Here is a tiny trained network, its code and every weight. The questions are about switching its units off for an input and a target symbol, where a switched-off unit gives its printed mean instead of its output.

import numpy as np


def w(rows, s, z=0):
    codes = np.array(rows[::2]) - 128.0
    scale = np.full(codes.shape[1], s)
    scale[-1] = z or s
    return codes * scale


def f(y):
    return np.maximum(y, 0)


def softmax(a):
    e = np.exp(a - a.max(-1, keepdims=True))
    return e / e.sum(-1, keepdims=True)


def log_softmax(a):
    a = a - a.max(-1, keepdims=True)
    return a - np.log(np.exp(a).sum(-1, keepdims=True))


def net(x, mask):
    ids = ['Λεζητψ'.index(c) for c in x.split()]
    T = len(ids)
    res = E[ids] + P[:T]
    u = 0
    for l in range(2):
        q, k, v = (res @ M[l].T for M in (Q, K, V))
        z = softmax(np.where(np.tri(T) > 0, q @ k.T / 3**0.5, -1e9)) @ v
        res = res + np.where(mask[u], z, O[l][:, -1]) @ O[l][:, :-1]
        u += 1
        y = f(res @ A[l][:, :-1].T + A[l][:, -1])
        res = res + np.where(mask[u : u + 12], y, B[l][:, -1]) @ B[l][:, :-1]
        u += 12
    return log_softmax(res[-1] @ U[:, :-1].T + U[:, -1])


Q, K, V, O, A, B = {}, {}, {}, {}, {}, {}
E = w([
[89,87,108],'Λ',
[124,122,108],'ε',
[143,131,98],'ζ',
[187,184,139],'η',
[204,177,201],'τ',
[183,100,252],'ψ',
],0.019)
P = w([
[67,220,74],'0',
[94,2,119],'1',
[113,2,113],'2',
[123,17,94],'3',
[129,23,86],'4',
[142,32,90],'5',
[158,51,91],'6',
[172,67,89],'7',
[177,72,74],'8',
[161,70,75],'9',
[128,62,97],'10',
],0.0079)
Q[0] = w([
[93,142,153],'0.h1',
[77,175,6],'0.h1',
[109,154,204],'0.h1',
],0.019)
K[0] = w([
[87,111,69],'0.h1',
[204,21,90],'0.h1',
[7,103,146],'0.h1',
],0.012)
V[0] = w([
[129,140,7],'0.h1',
[177,195,93],'0.h1',
[110,77,53],'0.h1',
],0.013)
O[0] = w([
[161,104,18,28],'0.h1',
[157,7,91,206],'0.h1',
[205,176,94,3],'0.h1',
],0.014,0.0053)
A[0] = w([
[207,109,120,86],'0.n1',
[137,151,130,108],'0.n2',
[114,132,165,150],'0.n3',
[243,129,84,25],'0.n4',
[165,114,135,1],'0.n5',
[103,145,77,165],'0.n6',
[100,70,76,109],'0.n7',
[126,200,127,140],'0.n8',
[112,82,168,31],'0.n9',
[6,175,61,201],'0.n10',
[118,192,140,86],'0.n11',
[131,119,210,163],'0.n12',
],0.013,0.0068)
B[0] = w([
[145,126,172,173],'0.n1',
[132,135,144,129],'0.n2',
[118,90,117,188],'0.n3',
[122,103,155,188],'0.n4',
[128,156,11,135],'0.n5',
[188,118,119,142],'0.n6',
[167,164,112,181],'0.n7',
[133,74,140,136],'0.n8',
[114,158,93,202],'0.n9',
[138,182,185,154],'0.n10',
[131,93,93,137],'0.n11',
[102,146,115,249],'0.n12',
],0.011,0.016)
Q[1] = w([
[189,106,255],'1.h1',
[99,174,167],'1.h1',
[162,76,54],'1.h1',
],0.0066)
K[1] = w([
[135,248,3],'1.h1',
[68,129,79],'1.h1',
[248,32,143],'1.h1',
],0.0068)
V[1] = w([
[126,248,82],'1.h1',
[191,44,251],'1.h1',
[108,172,32],'1.h1',
],0.012)
O[1] = w([
[160,4,217,3],'1.h1',
[55,236,10,247],'1.h1',
[87,76,254,24],'1.h1',
],0.0091,0.0066)
A[1] = w([
[107,106,212,2],'1.n1',
[140,201,157,131],'1.n2',
[179,137,102,123],'1.n3',
[127,128,128,103],'1.n4',
[158,248,169,161],'1.n5',
[206,32,103,154],'1.n6',
[71,110,51,99],'1.n7',
[160,58,219,111],'1.n8',
[132,202,86,111],'1.n9',
[201,123,149,89],'1.n10',
[102,189,198,32],'1.n11',
[115,44,139,124],'1.n12',
],0.011,0.0088)
B[1] = w([
[77,244,100,146],'1.n1',
[132,78,119,164],'1.n2',
[153,119,120,155],'1.n3',
[144,135,111,128],'1.n4',
[92,51,113,195],'1.n5',
[52,117,66,198],'1.n6',
[162,160,166,245],'1.n7',
[162,122,172,194],'1.n8',
[147,99,180,250],'1.n9',
[91,151,165,163],'1.n10',
[146,81,137,145],'1.n11',
[192,127,95,159],'1.n12',
],0.012,0.019)
U = w([
[155,90,154,3],'Λ',
[157,10,104,175],'ε',
[107,60,26,89],'ζ',
[172,112,76,217],'η',
[90,169,93,209],'τ',
[66,55,103,42],'ψ',
],0.011,0.0037)

Each question gives the input, a string of symbols that net reads in full, and the target symbol t.
The units are the heads (3 rows each of Q, K, V and O) and the neurons (one row each of A and B). Each row of codes is followed by its name. A weight is (code - 128) times the scale printed after its matrix; where a second scale follows, it is the last column's (O, A, B and U).
mask holds one flag per unit, layer by layer, with each layer's heads first. A switched-off unit (its flag False) gives its mean, the last column of its rows in O or B, instead of its output. The means were averaged over made-up inputs and are rounded, as every weight is.
A unit's drop is (log p(t) with every unit on - log p(t) with that unit switched off) / (log p(t) with every unit on - log p(t) with every unit switched off).
The circuit of an input: a set's keep is (log p(t) with only the set's units on - log p(t) with every unit switched off) / (log p(t) with every unit on - log p(t) with every unit switched off). Starting from the 12 units with the biggest drops (on a tie, the unit counted first), units are removed one at a time, each time the one whose removal leaves the highest keep (on an exact tie, the one counted first), for as long as the keep stays at least 0.8.
circuit, biggest first: the units of the circuit, biggest drop first
most important unit: the unit with the biggest drop
k most important neurons: the k neurons with the biggest drops, biggest first
top k neurons in layer l: the k neurons of layer l with the biggest drops, biggest first
input ψ ε ε Λ Λ ψ, target ψ: 4 most important neurons	0.n12, 0.n9, 1.n5, 1.n11
input η ε τ ε ζ ε τ, target η: 2 most important neurons	1.n7, 1.n6
input Λ ψ ε ζ ε ψ, target Λ: circuit, biggest first	1.n8, 1.h1, 1.n1
input ζ ε ζ τ, target ζ: circuit, biggest first	1.n6, 0.h1
input ε ε Λ ψ ψ ψ Λ ε, target ψ: circuit, biggest first	0.h1, 1.n5
input Λ τ ε τ ζ, target τ: circuit, biggest first	0.h1, 1.n5, 1.n9
input ζ ε τ ε ε ψ η ε Λ τ η, target ε: circuit, biggest first	1.n5, 1.n1
input ζ τ ψ, target ζ: circuit, biggest first	0.h1, 1.n6
input τ ζ η ε τ τ ψ, target τ: most important unit	0.n12
input ζ η ε η ε Λ Λ η ζ, target η: 2 most important neurons	0.n4, 0.n9
input ζ ε η η, target ζ: circuit, biggest first	0.h1, 1.n8
input ε ε ε Λ η η ε, target η: 2 most important neurons	0.n4, 0.n1
input ψ ε ζ ζ ψ ε ζ ε τ, target ψ: 2 most important neurons	0.n12, 1.n5
input ζ η η ε η ε η ζ ψ, target ζ: most important unit	1.n6
input Λ η ζ τ, target Λ: circuit, biggest first	1.h1, 0.h1, 1.n1
input Λ ε ψ η, target Λ: circuit, biggest first	1.h1, 0.h1, 1.n8
input Λ ε η, target Λ: circuit, biggest first	1.h1, 1.n1, 0.h1
input ε ζ τ, target ε: 2 most important neurons	0.n1, 1.n8
input ε ε Λ ε, target ε: circuit, biggest first	0.h1, 1.h1
input ψ ε τ ε, target τ: most important unit	1.h1
input ε ψ Λ η ζ ε ε ε η, target ε: 2 most important neurons	0.n4, 1.n7
input η ε η, target η: 2 most important neurons	0.n12, 1.n6
input η ζ ζ, target η: 2 most important neurons	0.n9, 0.n12
input Λ Λ ε, target ε: 2 most important neurons	0.n8, 0.n12
input ψ ψ ε ε ζ τ, target ψ: 2 most important neurons	1.n5, 0.n12
input Λ η η τ ψ, target Λ: 4 most important neurons	1.n8, 1.n1, 0.n1, 1.n12
input ζ ζ Λ ε η, target ζ: most important unit	0.n4
input ψ τ ζ η, target ψ: top 2 neurons in layer 0	0.n9, 0.n11
